a = (997, 550, 626, 120)
a[0] = 997
a[-3] = 550

M =
[[  8  30 -22 -11  28 -19 -17   4  28  24  32   8]
 [ 20  22 -28   2  20  -3 -11 -10  43  24  38  21]
 [ 33   3 -21  27 -13   8  11 -22  21  18  19  25]
 [ 26 -25 -18  32 -36  28  22 -26  -8  12 -10  20]
 [-21  18  14 -39  26  -5 -46  -5  13 -17  18  11]
 [-10  53 -24  -4  59 -63   8  53  11  32  15 -45]
 [-12 -42  15  14 -32  26  13  -5 -32 -16 -31  -6]
 [  6  24  -9 -17  23   0 -24  -8  33   1  33  17]
 [ -7 -41  34 -10 -37  41  -9 -36  -7 -37  -9  34]
 [ 32  10 -21  16   4   9  -8 -24  41  14  32  30]
 [  6 -25 -13  29 -24  13  31   8 -22  18 -23 -13]
 [  1  39 -20  12  38 -48  19  46   6  31   1 -41]
 [ 32  13 -20  17   5   9  -4 -21  40  15  35  29]
 [ 24  16 -23  12  14  -2   1  -9  38  28  30  20]
 [-18  -8  33 -30   3  20 -31 -23  16 -35  15  28]
 [ -8   2  -4  19  -1 -20  22  30 -23  11 -24 -32]]
M[0, 0]	8
M[-3, 0]	24
M[11]	[1, 39, -20, 12, 38, -48, 19, 46, 6, 31, 1, -41]
M[-2, 11]	28
M[-2, 8]	16
M[-16, -2]	32
M[-6, -5]	8
M[14, -11]	-8
M[-11]	[-10, 53, -24, -4, 59, -63, 8, 53, 11, 32, 15, -45]
M[-9, 7]	-8
M[-6, -9]	29
M[:, 11]	[8, 21, 25, 20, 11, -45, -6, 17, 34, 30, -13, -41, 29, 20, 28, -32]
M[-13, -1]	20
M[-14, 2]	-21
M[13, -3]	28
M[-11, -1]	-45
M[3, -10]	-18
M[13, -2]	30
M[-5, 0]	1
M[1]	[20, 22, -28, 2, 20, -3, -11, -10, 43, 24, 38, 21]
M[-2, -6]	-31
M[0, 11]	8
M[3, 8]	-8
M[:, -6]	[-17, -11, 11, 22, -46, 8, 13, -24, -9, -8, 31, 19, -4, 1, -31, 22]
M[:, 10]	[32, 38, 19, -10, 18, 15, -31, 33, -9, 32, -23, 1, 35, 30, 15, -24]
M[-1, -2]	-24
M[:, 2]	[-22, -28, -21, -18, 14, -24, 15, -9, 34, -21, -13, -20, -20, -23, 33, -4]
M[-15, -7]	-3
M[11, -5]	46
M[-14, -3]	18
M[-1, -4]	-23
M[1, 1]	22
M[8, -12]	-7
M[6, -12]	-12
M[:, -7]	[-19, -3, 8, 28, -5, -63, 26, 0, 41, 9, 13, -48, 9, -2, 20, -20]

arr =
[[-33 -26  32 -18  50  28 -48   5  10   4  -5]
 [-20  10  62 -32  55  13 -54  12  12 -18 -52]
 [ -4  -5  10 -14   8  13   0  -7   3  -9  -3]
 [  3   8  -4   2  -8  -3  11   1   1  -3   3]
 [-24  15   3  -3  -2  -6  22   7  -3  -7 -15]
 [ 22  -5  -4  -8  -5 -11 -21  -3   2  11  12]
 [  1   5  -4   0  -8   1   3   2   0   5   4]
 [ -6   0  -3   0  -3   7   6  -8   1   3  -3]
 [-10  -7  20 -12  17  -5 -18   4  16 -19 -17]
 [ 13  15 -18   9 -22 -12  16   6  -6  10   9]
 [ 26  22 -26   7 -38 -24  34   3  -8   1  10]
 [  3   9  -4   4  -7  -2   7   2  -2   7   2]
 [  8  -3   2  -7  -1 -11  -4  -2   8 -11   1]
 [ -5   4  -1  -2  -2 -15   0   3   2  -1  -3]]
Rows and columns are counted from 0.
(0, 0) => -33
(11, 4) => -7
(6, 4) => -8
(2, 9) => -9
(11, 9) => 7
(13, 4) => -2
(5, 7) => -3
(2, 1) => -5
(12, 5) => -11
(1, 4) => 55
(3, 8) => 1
(13, 9) => -1
(3, 1) => 8
(8, 2) => 20
(0, 1) => -26
(3, 5) => -3
(2, 5) => 13
(2, 3) => -14
(2, 7) => -7
(9, 0) => 13
(5, 6) => -21
(9, 4) => -22
(10, 10) => 10
(1, 10) => -52
(12, 9) => -11
(1, 7) => 12
(7, 8) => 1
(7, 4) => -3
(11, 10) => 2
(8, 3) => -12
(1, 6) => -54
(5, 8) => 2
(2, 10) => -3
(13, 7) => 3
(0, 6) => -48
(8, 5) => -5

x =
[[ 16   0   7  -2   0  10  16 -20  12   5  -9   1  -7  13]
 [ 15  12   3  14 -18  13  16  12  10  10  21   6  -3 -15]
 [ 17  17 -34 -25 -18   2 -11  62  25 -13  16   1  11 -22]
 [-21  37   2  44 -28   8  -1  12  34  28  21  41  26 -26]]
x[0][0] => 16
x[2][4] => -18
x[1] => [15, 12, 3, 14, -18, 13, 16, 12, 10, 10, 21, 6, -3, -15]
x[1][5] => 13
x[:, 7] => [-20, 12, 62, 12]
x[3][10] => 21
x[3][13] => -26
x[1][4] => -18
x[2][2] => -34
x[0][1] => 0
x[2][12] => 11
x[2][1] => 17
x[1][7] => 12
x[:, 1] => [0, 12, 17, 37]
x[0][11] => 1
x[1][11] => 6
x[:, 4] => [0, -18, -18, -28]
x[3][8] => 34
x[1][9] => 10
x[:, 8] => [12, 10, 25, 34]
x[3] => [-21, 37, 2, 44, -28, 8, -1, 12, 34, 28, 21, 41, 26, -26]
x[:, 5] => [10, 13, 2, 8]
x[:, 9] => [5, 10, -13, 28]
x[1][12] => -3

B =
[[  7  34  42 -10  16  38]
 [-35  38 -38  -3 -14  24]
 [ 30 -46  22   6   8 -35]
 [ 10 -48 -17   9  -6 -44]
 [-18  50   3  -9   1  44]
 [-28  -4 -57   6 -22 -16]
 [ 10 -47 -19   9  -7 -45]
 [ 16  24  50  -9  19  32]
 [-32   8 -56   4 -21  -5]
 [-34  38 -38  -3 -14  24]
 [ -1  42  32 -10  12  43]
 [-12  49  14  -9   6  45]
 [-18  50   4  -8   2  44]]
Rows and columns are counted from 0.
(0, 0) = 7
(8, 1) = 8
(8, 3) = 4
(6, 3) = 9
(5, 2) = -57
(9, 0) = -34
(9, 3) = -3
(11, 0) = -12
(10, 3) = -10
(3, 4) = -6
(12, 5) = 44
(4, 5) = 44
(12, 2) = 4
(9, 1) = 38
(10, 0) = -1
(9, 5) = 24
(8, 5) = -5
(12, 0) = -18
(11, 1) = 49
(4, 2) = 3
(6, 2) = -19
(5, 3) = 6
(3, 5) = -44
(9, 4) = -14
(7, 5) = 32
(6, 5) = -45
(1, 1) = 38
(12, 1) = 50
(2, 0) = 30
(2, 1) = -46
